Here is a tiny trained network, its code and every weight. The questions are about switching its units off for an input and a target symbol, where a switched-off unit gives its printed mean instead of its output.

import numpy as np


def w(rows, s, z=0):
    codes = np.array(rows[::2]) - 128.0
    scale = np.full(codes.shape[1], s)
    scale[-1] = z or s
    return codes * scale


def norm(h):
    return h / np.sqrt((h * h).mean(-1, keepdims=True) + 1e-5)


def f(y):
    return y / 2 * (1 + np.tanh(0.7978845608 * (y + 0.044715 * y**3)))


def softmax(a):
    e = np.exp(a - a.max(-1, keepdims=True))
    return e / e.sum(-1, keepdims=True)


def log_softmax(a):
    a = a - a.max(-1, keepdims=True)
    return a - np.log(np.exp(a).sum(-1, keepdims=True))


def net(x, mask):
    ids = ['αβγδζθτφψω'.index(c) for c in x.split()]
    T = len(ids)
    res = E[ids] + P[:T]
    u = 0
    for l in range(2):
        q, k, v = (norm(res) @ M[l].T for M in (Q, K, V))
        z = softmax(np.where(np.tri(T) > 0, q @ k.T / 2**0.5, -1e9)) @ v
        res = res + np.where(mask[u], z, O[l][:, -1]) @ O[l][:, :-1]
        u += 1
        y = f(norm(res) @ A[l][:, :-1].T + A[l][:, -1])
        res = res + np.where(mask[u : u + 16], y, B[l][:, -1]) @ B[l][:, :-1]
        u += 16
    return log_softmax(norm(res)[-1] @ U[:, :-1].T + U[:, -1])


Q, K, V, O, A, B = {}, {}, {}, {}, {}, {}
E = w([
[166,125,107,96,122,199],'α',
[153,172,190,126,172,25],'β',
[170,114,113,74,120,199],'γ',
[223,252,98,134,112,147],'δ',
[183,97,63,133,155,82],'ζ',
[82,154,105,68,204,117],'θ',
[157,162,120,180,49,240],'τ',
[63,57,244,75,160,155],'φ',
[149,233,214,101,103,160],'ψ',
[155,127,67,156,52,61],'ω',
],0.024)
P = w([
[88,75,178,255,214,138],'0',
[130,59,187,128,51,125],'1',
[121,77,172,104,59,122],'2',
[114,98,161,91,66,125],'3',
[118,115,155,81,73,125],'4',
[112,128,149,71,76,125],'5',
[115,137,145,63,83,127],'6',
[112,148,143,54,83,125],'7',
[113,154,144,50,96,133],'8',
[109,164,131,48,99,134],'9',
],0.01)
Q[0] = w([
[161,62,207,19,82,253],'0.h0',
[174,63,58,13,69,234],'0.h0',
],0.0051)
K[0] = w([
[122,184,224,142,199,253],'0.h0',
[177,103,99,228,232,102],'0.h0',
],0.0074)
V[0] = w([
[2,152,107,192,55,128],'0.h0',
[149,78,85,190,191,113],'0.h0',
],0.0061)
O[0] = w([
[254,174,110,101,143,181,4],'0.h0',
[84,148,83,92,220,89,155],'0.h0',
],0.0084,0.002)
A[0] = w([
[161,128,110,153,106,126,133],'0.n0',
[211,141,98,120,181,152,58],'0.n1',
[97,143,193,70,162,113,119],'0.n2',
[100,183,232,139,93,122,115],'0.n3',
[70,115,150,171,183,112,88],'0.n4',
[153,43,79,195,140,96,138],'0.n5',
[192,104,157,141,128,102,67],'0.n6',
[149,224,66,181,147,141,32],'0.n7',
[64,159,95,140,210,102,44],'0.n8',
[122,130,130,121,196,194,87],'0.n9',
[202,225,221,130,141,69,110],'0.n10',
[201,172,159,126,123,190,75],'0.n11',
[147,77,116,78,146,97,2],'0.n12',
[59,124,136,94,192,86,64],'0.n13',
[96,211,143,247,134,191,120],'0.n14',
[95,141,186,239,124,58,129],'0.n15',
],0.014,0.0071)
B[0] = w([
[137,119,161,163,176,128,178],'0.n0',
[159,89,145,157,138,84,141],'0.n1',
[37,102,69,171,157,88,251],'0.n2',
[54,187,209,67,91,128,241],'0.n3',
[191,170,131,98,188,170,155],'0.n4',
[160,135,203,212,60,86,231],'0.n5',
[84,127,113,135,144,104,127],'0.n6',
[194,137,101,100,186,122,158],'0.n7',
[141,150,72,149,101,202,165],'0.n8',
[110,107,78,81,125,85,167],'0.n9',
[128,177,54,52,119,24,254],'0.n10',
[186,79,142,11,115,178,233],'0.n11',
[138,154,124,161,59,101,137],'0.n12',
[115,148,43,51,145,144,208],'0.n13',
[146,208,121,167,98,199,199],'0.n14',
[137,82,182,167,207,44,178],'0.n15',
],0.011,0.005)
Q[1] = w([
[99,167,148,123,149,112],'1.h0',
[106,253,135,191,143,116],'1.h0',
],0.016)
K[1] = w([
[71,122,103,49,52,106],'1.h0',
[85,142,107,99,1,77],'1.h0',
],0.0097)
V[1] = w([
[206,245,41,184,70,220],'1.h0',
[177,98,143,235,31,2],'1.h0',
],0.0059)
O[1] = w([
[78,30,143,81,190,148,127],'1.h0',
[108,127,38,4,161,253,254],'1.h0',
],0.0078,0.0017)
A[1] = w([
[139,105,110,197,93,86,117],'1.n0',
[160,124,125,122,142,133,117],'1.n1',
[70,155,141,90,89,106,22],'1.n2',
[26,88,212,143,214,147,2],'1.n3',
[155,192,165,165,110,153,107],'1.n4',
[160,178,131,148,191,120,38],'1.n5',
[163,94,160,132,102,138,132],'1.n6',
[123,144,136,139,132,183,86],'1.n7',
[96,208,132,126,160,122,124],'1.n8',
[144,133,97,159,108,126,130],'1.n9',
[97,113,73,100,115,150,85],'1.n10',
[1,137,139,142,175,171,49],'1.n11',
[125,88,117,122,93,124,69],'1.n12',
[151,122,166,235,146,96,49],'1.n13',
[78,111,184,201,92,98,67],'1.n14',
[112,126,162,64,141,164,93],'1.n15',
],0.022,0.01)
B[1] = w([
[93,106,118,161,140,153,255],'1.n0',
[121,144,125,120,111,112,140],'1.n1',
[163,88,151,179,104,137,182],'1.n2',
[162,202,252,131,183,160,201],'1.n3',
[151,111,81,87,152,165,158],'1.n4',
[120,121,131,109,81,120,138],'1.n5',
[112,148,108,121,137,100,197],'1.n6',
[115,135,114,132,115,165,135],'1.n7',
[113,89,127,143,85,142,199],'1.n8',
[120,131,175,122,139,136,185],'1.n9',
[161,148,120,138,131,116,194],'1.n10',
[138,162,115,109,225,141,217],'1.n11',
[123,163,142,132,139,132,162],'1.n12',
[216,77,145,167,95,119,187],'1.n13',
[232,98,107,138,136,120,213],'1.n14',
[94,139,146,193,124,130,219],'1.n15',
],0.022,0.0084)
U = w([
[145,161,215,131,180,156,141],'α',
[149,234,114,207,93,123,3],'β',
[182,71,118,185,110,127,206],'γ',
[37,106,135,198,131,159,136],'δ',
[108,121,64,120,197,137,169],'ζ',
[93,114,143,108,128,39,150],'θ',
[103,40,157,71,134,158,140],'τ',
[218,173,119,56,94,113,36],'φ',
[116,132,214,119,32,147,93],'ψ',
[134,118,116,115,97,251,120],'ω',
],0.014,0.0049)

Each question gives the input, a string of symbols that net reads in full, and the target symbol t.
The units are the heads (2 rows each of Q, K, V and O) and the neurons (one row each of A and B). Each row of codes is followed by its name. A weight is (code - 128) times the scale printed after its matrix; where a second scale follows, it is the last column's (O, A, B and U).
mask holds one flag per unit, layer by layer, with each layer's heads first. A switched-off unit (its flag False) gives its mean, the last column of its rows in O or B, instead of its output. The means were averaged over made-up inputs and are rounded, as every weight is.
A unit's drop is (log p(t) with every unit on - log p(t) with that unit switched off) / (log p(t) with every unit on - log p(t) with every unit switched off).
The circuit of an input: a set's keep is (log p(t) with only the set's units on - log p(t) with every unit switched off) / (log p(t) with every unit on - log p(t) with every unit switched off). Starting from the 12 units with the biggest drops (on a tie, the unit counted first), units are removed one at a time, each time the one whose removal leaves the highest keep (on an exact tie, the one counted first), for as long as the keep stays at least 0.8.
units of the circuit, in order: the units of the circuit, biggest drop first
most important unit: the unit with the biggest drop
k most important neurons: the k neurons with the biggest drops, biggest first
k most important neurons of layer l: the k neurons of layer l with the biggest drops, biggest first
input β ω ω ω, target β: 2 most important neurons : [0.n11, 0.n3]
input ζ θ φ ζ ψ α ω ψ ζ, target β: 3 most important neurons : [0.n5, 0.n11, 0.n12]
input δ α α β β γ β, target θ: 2 most important neurons of layer 0 : [0.n10, 0.n15]
input ψ θ γ γ, target ψ: units of the circuit, in order : [1.n11, 1.h0, 1.n14]
input γ ψ τ ψ ζ ψ ω δ γ, target γ: 2 most important neurons : [0.n9, 0.n4]
input β ζ α α ω τ θ θ α, target β: most important unit : 1.n15
input ω ζ γ, target ω: 2 most important neurons of layer 1 : [1.n15, 1.n11]
input τ φ γ, target τ: 2 most important neurons : [1.n3, 0.n11]
input ψ φ θ ω α ψ τ α θ α, target ψ: 2 most important neurons of layer 0 : [0.n11, 0.n10]
input β ζ α γ γ ζ, target δ: 2 most important neurons of layer 0 : [0.n5, 0.n14]
input δ δ θ ψ ζ γ, target δ: 2 most important neurons of layer 1 : [1.n15, 1.n3]
input γ ω ω ω, target β: 3 most important neurons of layer 0 : [0.n11, 0.n9, 0.n3]
input ψ γ γ γ ω φ ω ω γ ω, target φ: 3 most important neurons of layer 0 : [0.n11, 0.n0, 0.n2]
input τ ω α ψ α, target τ: most important unit : 1.h0
input ζ ω φ δ γ φ θ α, target ζ: 3 most important neurons : [0.n3, 0.n5, 1.n3]
input φ δ β ω γ ω, target δ: 3 most important neurons of layer 0 : [0.n11, 0.n3, 0.n14]
input β α γ, target β: 2 most important neurons : [0.n15, 0.n10]
input ω ζ δ γ β β γ, target ω: 3 most important neurons of layer 1 : [1.n15, 1.n11, 1.n3]
input φ ω α δ ψ ω ψ γ, target φ: 2 most important neurons : [0.n11, 0.n4]
input ω γ φ β τ φ ζ ζ ζ β, target θ: most important unit : 0.n10
input δ ω α, target δ: 4 most important neurons of layer 0 : [0.n14, 0.n2, 0.n3, 0.n15]
input β ω ω ω ψ α γ, target β: 2 most important neurons : [1.n15, 0.n10]
input ζ δ φ ψ ω ω ζ φ φ ζ, target β: 2 most important neurons : [0.n5, 0.n12]
input ω θ ψ ω γ ψ ω α, target ω: 2 most important neurons of layer 1 : [1.n15, 1.n3]
input α α γ θ ζ ω α α α ω, target δ: 4 most important neurons of layer 0 : [0.n11, 0.n3, 0.n14, 0.n2]
input β ω ω α, target β: 2 most important neurons : [1.n15, 0.n10]
input ψ γ ω φ ψ α φ γ, target ψ: 2 most important neurons of layer 0 : [0.n11, 0.n10]
